Here is a tiny trained network, its code and every weight. The questions are about switching its units off for an input and a target symbol, where a switched-off unit gives its printed mean instead of its output.

import numpy as np


def w(rows, s, z=0):
    codes = np.array(rows[::2]) - 128.0
    scale = np.full(codes.shape[1], s)
    scale[-1] = z or s
    return codes * scale


def f(y):
    return y / 2 * (1 + np.tanh(0.7978845608 * (y + 0.044715 * y**3)))


def softmax(a):
    e = np.exp(a - a.max(-1, keepdims=True))
    return e / e.sum(-1, keepdims=True)


def log_softmax(a):
    a = a - a.max(-1, keepdims=True)
    return a - np.log(np.exp(a).sum(-1, keepdims=True))


def net(x, mask):
    ids = ['ΘΛΞΣΨΩβγδεζημπτφ'.index(c) for c in x.split()]
    T = len(ids)
    res = E[ids] + P[:T]
    q, k, v = (res @ M[0].T for M in (Q, K, V))
    z = softmax(np.where(np.tri(T) > 0, q @ k.T / 2**0.5, -1e9)) @ v
    res = res + np.where(mask[0], z, O[0][:, -1]) @ O[0][:, :-1]
    y = f(res @ A[0][:, :-1].T + A[0][:, -1])
    res = res + np.where(mask[1:9], y, B[0][:, -1]) @ B[0][:, :-1]
    return log_softmax(res[-1] @ U[:, :-1].T + U[:, -1])


Q, K, V, O, A, B = {}, {}, {}, {}, {}, {}
E = w([
[128,87,90,130,128],'Θ',
[89,195,137,122,139],'Λ',
[156,228,140,72,147],'Ξ',
[137,140,112,160,140],'Σ',
[49,172,135,132,148],'Ψ',
[40,188,152,149,156],'Ω',
[180,167,165,167,159],'β',
[192,117,96,130,36],'γ',
[132,156,69,125,163],'δ',
[77,148,211,55,165],'ε',
[53,158,65,152,68],'ζ',
[126,62,189,250,112],'η',
[103,158,234,152,89],'μ',
[72,91,72,155,170],'π',
[50,171,127,125,145],'τ',
[190,154,96,179,164],'φ',
],0.023)
P = w([
[100,254,184,84,204],'0',
[115,232,169,92,189],'1',
[122,205,157,102,168],'2',
[126,192,144,121,156],'3',
[126,175,133,132,144],'4',
[129,164,123,151,134],'5',
[133,152,108,163,125],'6',
[134,140,101,184,111],'7',
[138,123,91,199,97],'8',
[143,108,83,218,86],'9',
[146,92,66,229,76],'10',
[152,74,58,245,60],'11',
[150,56,42,255,39],'12',
],0.0095)
Q[0] = w([
[3,146,117,155,117],'h0',
[152,117,219,58,20],'h0',
],0.042)
K[0] = w([
[78,1,119,88,55],'h0',
[115,142,243,4,138],'h0',
],0.041)
V[0] = w([
[89,6,119,165,222],'h0',
[47,129,55,100,86],'h0',
],0.014)
O[0] = w([
[134,164,151,52,238,172],'h0',
[2,90,162,91,51,255],'h0',
],0.0098,0.0025)
A[0] = w([
[180,117,97,132,110,97],'n0',
[249,106,183,44,74,64],'n1',
[121,218,106,63,102,206],'n2',
[137,150,34,106,149,97],'n3',
[129,107,203,123,171,33],'n4',
[139,153,161,24,139,2],'n5',
[104,110,82,47,147,66],'n6',
[85,193,23,7,149,34],'n7',
],0.017,0.0094)
B[0] = w([
[114,136,165,52,183,170],'n0',
[115,98,43,192,100,141],'n1',
[159,166,96,70,147,232],'n2',
[112,121,207,134,54,171],'n3',
[130,69,172,126,54,174],'n4',
[97,136,244,194,127,189],'n5',
[152,252,163,132,117,188],'n6',
[111,30,52,158,133,251],'n7',
],0.02,0.016)
U = w([
[102,91,88,126,216,180],'Θ',
[183,204,91,128,72,76],'Λ',
[117,140,117,170,147,61],'Ξ',
[163,173,109,217,213,183],'Σ',
[86,146,111,137,164,155],'Ψ',
[77,218,116,172,174,188],'Ω',
[84,130,116,158,155,244],'β',
[157,193,123,255,71,109],'γ',
[171,97,59,161,86,202],'δ',
[134,129,100,167,136,223],'ε',
[68,140,136,130,84,3],'ζ',
[153,51,148,172,130,109],'η',
[128,122,106,165,133,193],'μ',
[45,134,148,219,209,106],'π',
[101,124,105,140,148,225],'τ',
[91,163,206,126,139,59],'φ',
],0.009,0.0049)

Each question gives the input, a string of symbols that net reads in full, and the target symbol t.
The units are the heads (2 rows each of Q, K, V and O) and the neurons (one row each of A and B). Each row of codes is followed by its name. A weight is (code - 128) times the scale printed after its matrix; where a second scale follows, it is the last column's (O, A, B and U).
mask holds one flag per unit, heads first, then neurons. A switched-off unit (its flag False) gives its mean, the last column of its rows in O or B, instead of its output. The means were averaged over made-up inputs and are rounded, as every weight is.
A unit's drop is (log p(t) with every unit on - log p(t) with that unit switched off) / (log p(t) with every unit on - log p(t) with every unit switched off).
The circuit of an input: a set's keep is (log p(t) with only the set's units on - log p(t) with every unit switched off) / (log p(t) with every unit on - log p(t) with every unit switched off). Starting from all 9 units, units are removed one at a time, each time the one whose removal leaves the highest keep (on an exact tie, the one counted first), for as long as the keep stays at least 0.8.
units of the circuit, in order: the units of the circuit, biggest drop first
most important unit: the unit with the biggest drop
top k neurons: the k neurons with the biggest drops, biggest first
drop of u: that unit's drop, to one decimal
input τ ε π π η Ξ Θ δ Ψ Σ Ψ Ω, target Θ: top 4 neurons : n6, n5, n3, n4
input π μ Θ Ω μ φ Ω Θ, target φ: units of the circuit, in order : n7, h0, n0
input Σ Ξ Ξ δ Ω, target Ω: units of the circuit, in order : n7, n4
input Ω ζ η ε Ψ Ω τ Θ τ ε ε π, target π: units of the circuit, in order : n7, h0, n6, n5
input Ω Ω Ω ζ γ η δ π Ψ, target π: top neuron : n7
input Ξ ζ Ω Σ Θ Ψ η Λ, target η: units of the circuit, in order : n7, h0, n3
input η β Σ Ψ Ξ δ φ δ, target φ: top 3 neurons : n3, n7, n0
input η Ξ μ π Ω Ω γ Ω π Ω, target π: top 4 neurons : n7, n5, n6, n3
input τ Ω Ω δ Ξ Λ Λ, target Λ: units of the circuit, in order : n5, n2
input δ Ω ζ μ Ω μ Ω ε π Ξ δ, target π: units of the circuit, in order : n5, h0
input Σ φ Λ Ω Ξ ε π β ε μ, target γ: top 2 neurons : n7, n0
input Ξ ε Ω, target Ω: top 4 neurons : n7, n4, n3, n2
input η Ω δ Ω ζ Ω Ψ Ω δ, target δ: units of the circuit, in order : n5, n0
input Ω τ Λ, target Λ: top 2 neurons : n7, n2
input μ Ξ ε β η Ψ Ξ Ω Λ, target η: units of the circuit, in order : h0, n7, n3
input Θ δ δ Ω φ Ω, target Θ: most important unit : n6
input φ φ ζ π β γ Ψ, target γ: top 3 neurons : n7, n0, n2
input π Θ π Λ ε Ω β π Ω Ξ η Θ, target η: top 3 neurons : n7, n3, n2
input π η Σ π Σ Ψ ζ π Ω Ω τ, target π: top 3 neurons : n7, n5, n6
input τ Θ Ψ, target Θ: top neuron : n7
input Ω φ γ, target δ: top 4 neurons : n1, n6, n5, n3
input ζ Θ μ Ω η τ Ψ, target η: top 3 neurons : n7, n3, n5
input γ β η τ Θ δ μ, target γ: top 2 neurons : n7, n2
input π η ζ Ψ, target ζ: top 2 neurons : n7, n6
input γ δ Ω Ω, target γ: drop of h0 : 2.0
input Λ Θ μ Θ ζ β γ Ξ Ω φ Σ, target φ: drop of n7 : 1.0
input Θ Θ ζ δ Ω Θ β Θ ε Λ π, target π: drop of n7 : 3.1
input γ Ξ π δ π Θ ε Ω Ξ φ, target φ: drop of h0 : 0.5
